Each row has a name. After each piece below comes the name of the row it's from, unless a question asks for something else. Each question is about the rows just above it. Places in a row count from 1.

[116 124 163 154 142 119 176 133  93  96 110 164 183  84 146  90 142 172
 135 137 153  88 160 129 168] : tiv
[109 161 135 146 134 119 108 133 186 175 168  79  75 104 129 170 139 118
  66 145 151 142 131 112 120] : Zer
[102  96  84 133  87  89 146  72 164 134  88 111 138  72 111 116 134 163
 144 150 135  77 134 133 117] : desil
[126 153 114 127  89 115 171  58 162 171 129  68 125 123 156 140 181 148
 128 158 131 122  97 149 117] : beku
[130 159 118 131  92 115 164  65 168 175 138  61 125 128 154 136 183 143
 127 159 133 124  97 144 120] : galim
[128 155 116 127 133 115 169  59 163 172 131  67 125 124 156 140 182 148
 128 158 132 123  97 149 118] : lano
[162 163 122 136  96 115 156  72 174 177 147  55 124 131 149 132 183 137
 123 160 134 126  98 139 123] : sadus
find: [130 159 118 131  92 115 164  65 168 175 138  61 125 128 154 136 183 143
 127 159 133 124  97 144 120] : galim
Row and place of [75] in the named rows: : Zer, 13
find: [109 161 135 146 134 119 108 133 186 175 168  79  75 104 129 170 139 118
  66 145 151 142 131 112 120] : Zer
Where in the named rows is [143]? : galim, 18

[117 104 163 102 148 171 116 156 125  67 133  82 103 170 148  53 111 146] : lano
[148 150 115 146 101 120 160 116 136 121 134 144 164 111 101 123 146 100] : sadus
[120 127 151 142 125 104 131  93 143 102 117 131 132 109 131 143 123 127] : tiv
[120 127 151 142 125 104 131  93 143 121 117 131 132 174 125 106 172 122] : Zer
[148 150 115 146 101 120 160 116 136 121 134 144 164 111 101 136 110 100] : zep
[134 108 131 129 138 123 114 129 140 158 125 127 129  96 138 167 121 143] : kiro
[117 104 163 102 148 171 116 156 144  67 133  82 103 170 148 152  98 152] : desil
[136 131 123 115 125 127 141 142 139 117 134 115 129 135 125 124 141 123] : beku
Shared by kiro and lano: : [125]
Row and place of [124] in the named rows: : beku, 16
tags:
[141] -> k301
[140] -> k121
[116] -> k244
[115] -> k626
[131] -> k873
The tag of beku, keyed by place 7: : k301

[122  80  81 158  81  88 156  84 159 148] -> desil
[116 131 131 119 132 127 115 130 118 117] -> Zer
[105  65  63 175  70  69 178  64 179 168] -> beku
[152 150 152  91 147 158  86 156  86  90] -> galim
key -> tag
[179] -> k915
[160] -> k165
[86] -> k436
[118] -> k52
[159] -> k112
[130] -> k751
[119] -> k330
The tag of Zer, keyed by place 9: : k52
find: [105  65  63 175  70  69 178  64 179 168] : beku

[129 169 167 105 125 127 120 194 138 135 190] -> zep
[138 169 139 139 121 136 169 128 138 123 119] -> sadus
[191 119  88 172 143 123 115 190 101 165 140] -> desil
[116 119  88 172 143 123 115 144 115 116 162] -> kiro
[205 170 113 115 116 117 115 161 150 133 142] -> peka
[119 106 121 172 122 159 147 135 160  98 116] -> galim
[151 165 125 138 103 122 123 117 157 144  68] -> beku
[143 152 170 147 105 134 144 119 205 139 112] -> Lefu
[164 104 143 115 140 102 137  75  87 130 134] -> Zer
Row and place of [152] in the named rows: : Lefu, 2
Table of tags by key:
[119] -> k953
[138] -> k892
[169] -> k900
[106] -> k360
[170] -> k753
[168] -> k913
[139] -> k431
[104] -> k998
Join sadus by its entry at place 2: : k900
Which value is in both zep and galim? : [135]
Which value is in both Zer and peka? : [115]
find: [191 119  88 172 143 123 115 190 101 165 140] : desil

